Below is a small trained network, with its code and all its weights. Each question gives an input and a class and asks what happens when units are switched off, that is, made to give their printed mean instead of their output.

import numpy as np


def w(rows, s, z=0):
    codes = np.array(rows[::2]) - 128.0
    scale = np.full(codes.shape[1], s)
    scale[-1] = z or s
    return codes * scale


def norm(h):
    return h / np.sqrt((h * h).mean(-1, keepdims=True) + 1e-5)


def f(y):
    return np.maximum(y, 0)


def log_softmax(a):
    a = a - a.max(-1, keepdims=True)
    return a - np.log(np.exp(a).sum(-1, keepdims=True))


def net(x, mask):
    res = np.array(x, float).reshape(1, 6) / 4 @ E
    u = 0
    for l in range(2):
        y = f(norm(res) @ A[l][:, :-1].T + A[l][:, -1])
        res = res + np.where(mask[u : u + 8], y, B[l][:, -1]) @ B[l][:, :-1]
        u += 8
    return log_softmax(norm(res)[-1] @ U[:, :-1].T + U[:, -1])


A, B = {}, {}
E = w([
[106,92,180,68,136,157,174,190,228],'x0',
[217,60,142,187,157,79,132,79,17],'x1',
[94,108,185,199,202,151,84,167,154],'x2',
[139,89,135,136,177,85,84,140,105],'x3',
[255,94,84,141,113,139,179,133,214],'x4',
[51,165,97,176,116,153,137,173,110],'x5',
],0.00032)
A[0] = w([
[163,134,86,149,112,86,88,75,28,78],'L0N1',
[152,57,125,223,152,141,110,143,106,3],'L0N2',
[241,110,126,135,134,125,183,127,153,70],'L0N3',
[229,80,161,172,127,113,203,131,136,129],'L0N4',
[122,169,104,41,40,144,153,90,155,177],'L0N5',
[40,172,98,133,159,104,89,158,145,168],'L0N6',
[214,122,88,55,102,76,122,87,152,90],'L0N7',
[114,117,124,95,149,166,131,208,255,34],'L0N8',
],0.0014,0.00035)
B[0] = w([
[84,159,205,252,90,136,103,95,88,227],'L0N1',
[103,167,75,54,150,130,154,177,145,198],'L0N2',
[165,79,113,81,98,161,82,72,164,213],'L0N3',
[143,110,61,91,114,187,85,130,169,222],'L0N4',
[87,115,93,47,174,120,146,184,123,243],'L0N5',
[188,116,118,113,118,162,155,141,176,221],'L0N6',
[158,43,116,114,204,163,34,144,192,215],'L0N7',
[131,145,166,185,97,92,148,101,17,246],'L0N8',
],0.0017,0.0012)
A[1] = w([
[109,89,171,120,102,69,105,1,81,115],'L1N1',
[97,66,231,107,119,139,167,175,161,194],'L1N2',
[137,106,120,211,199,96,94,147,129,158],'L1N3',
[49,168,144,91,162,88,55,100,103,169],'L1N4',
[129,114,227,123,182,97,178,175,145,2],'L1N5',
[87,160,195,201,115,75,138,95,43,164],'L1N6',
[213,93,168,195,69,164,122,78,174,80],'L1N7',
[98,195,74,66,54,94,221,157,100,58],'L1N8',
],0.0016,0.00057)
B[1] = w([
[102,182,180,182,10,104,194,103,150,191],'L1N1',
[110,169,117,228,104,112,33,109,121,229],'L1N2',
[79,160,105,89,112,181,188,167,112,210],'L1N3',
[209,101,108,168,99,115,221,91,114,223],'L1N4',
[50,106,182,111,141,26,8,228,228,169],'L1N5',
[173,29,148,13,204,81,144,123,156,246],'L1N6',
[119,224,56,194,25,182,44,121,23,202],'L1N7',
[61,202,117,174,112,238,255,192,177,214],'L1N8',
],0.0016,0.0012)
U = w([
[130,197,148,113,179,82,130,84,156,21],'0',
[31,235,99,135,96,204,245,208,180,155],'1',
[161,225,137,93,205,49,131,73,164,3],'2',
[45,117,227,164,152,31,29,211,207,142],'3',
[211,32,52,3,145,169,78,114,228,151],'4',
[180,166,76,222,40,184,43,73,72,151],'5',
[116,81,125,132,235,112,182,152,56,99],'6',
[142,86,233,142,107,10,220,17,41,148],'7',
],0.0059,0.0069)

Each question gives the input, the list of numbers given to net, and the class t.
The units are the neurons (one row each of A and B). Each row of codes is followed by its name. A weight is (code - 128) times the scale printed after its matrix; where a second scale follows, it is the last column's (A, B and U).
mask holds one flag per neuron, layer by layer. A switched-off neuron (its flag False) gives its mean, the last column of its row in B, instead of its output. The means were averaged over made-up inputs and are rounded, as every weight is.
A unit's drop is (log p(t) with every unit on - log p(t) with that unit switched off) / (log p(t) with every unit on - log p(t) with every unit switched off).
The circuit of an input: a set's keep is (log p(t) with only the set's units on - log p(t) with every unit switched off) / (log p(t) with every unit on - log p(t) with every unit switched off). Starting from the 12 units with the biggest drops (on a tie, the unit counted first), units are removed one at a time, each time the one whose removal leaves the highest keep (on an exact tie, the one counted first), for as long as the keep stays at least 0.8.
circuit, biggest first: the units of the circuit, biggest drop first
unit that matters most: the unit with the biggest drop
k most important neurons: the k neurons with the biggest drops, biggest first
top k neurons in layer l: the k neurons of layer l with the biggest drops, biggest first
drop of u: that unit's drop, to one decimal
input [6,1,3,4,1,-7], class 5: circuit, biggest first => [L0N5; L1N7]
input [2,5,-8,-7,-2,-2], class 4: circuit, biggest first => [L0N7]
input [5,8,-7,8,2,7], class 5: 2 most important neurons => [L0N1; L0N5]
input [-2,8,-2,5,-4,6], class 7: circuit, biggest first => [L1N6; L1N1]
input [4,8,-6,-3,-1,-8], class 5: top 3 neurons in layer 1 => [L1N7; L1N6; L1N1]
input [5,-5,8,3,6,3], class 3: circuit, biggest first => [L1N5; L0N8]
input [0,-7,5,4,8,5], class 5: circuit, biggest first => [L0N5; L1N7; L0N8]
input [7,7,0,1,1,7], class 4: top 2 neurons in layer 0 => [L0N4; L0N2]
input [-5,2,7,3,-3,8], class 6: top 2 neurons in layer 1 => [L1N6; L1N8]
input [-7,2,4,0,-4,5], class 7: 2 most important neurons => [L1N6; L0N1]
input [-7,0,6,0,0,-2], class 7: 2 most important neurons => [L0N1; L1N6]
input [2,-1,4,-3,7,-4], class 5: 2 most important neurons => [L1N7; L0N8]
input [6,8,-5,0,0,-5], class 5: 4 most important neurons => [L1N7; L1N6; L0N5; L0N2]
input [0,-6,7,0,-1,3], class 3: unit that matters most => L0N4
input [-3,-1,4,5,4,4], class 1: top 2 neurons in layer 1 => [L1N6; L1N3]
input [-4,-1,3,5,-7,3], class 7: top 2 neurons in layer 1 => [L1N4; L1N6]
input [-6,-1,-2,5,3,8], class 6: top 3 neurons in layer 1 => [L1N6; L1N2; L1N1]
input [-7,-2,-6,0,-8,-3], class 7: 2 most important neurons => [L1N6; L0N1]
input [3,6,-1,-7,-4,-4], class 5: top 2 neurons in layer 0 => [L0N8; L0N4]
input [-8,3,4,-4,0,1], class 7: unit that matters most => L1N6
input [0,5,4,-6,-2,5], class 6: 2 most important neurons => [L1N6; L0N5]
input [-2,-5,4,-1,5,-5], class 5: 2 most important neurons => [L0N8; L1N7]
input [-7,3,-5,4,1,5], class 7: drop of L0N6 => 0.1
input [-1,5,-4,0,-3,2], class 7: drop of L1N6 => 0.4
input [-7,1,6,0,-7,0], class 7: drop of L1N6 => 0.2
input [-1,-2,4,-7,4,-3], class 5: drop of L0N3 => 0.0
input [-4,-2,-2,0,-6,-1], class 7: top neuron in layer 1 => [L1N6]
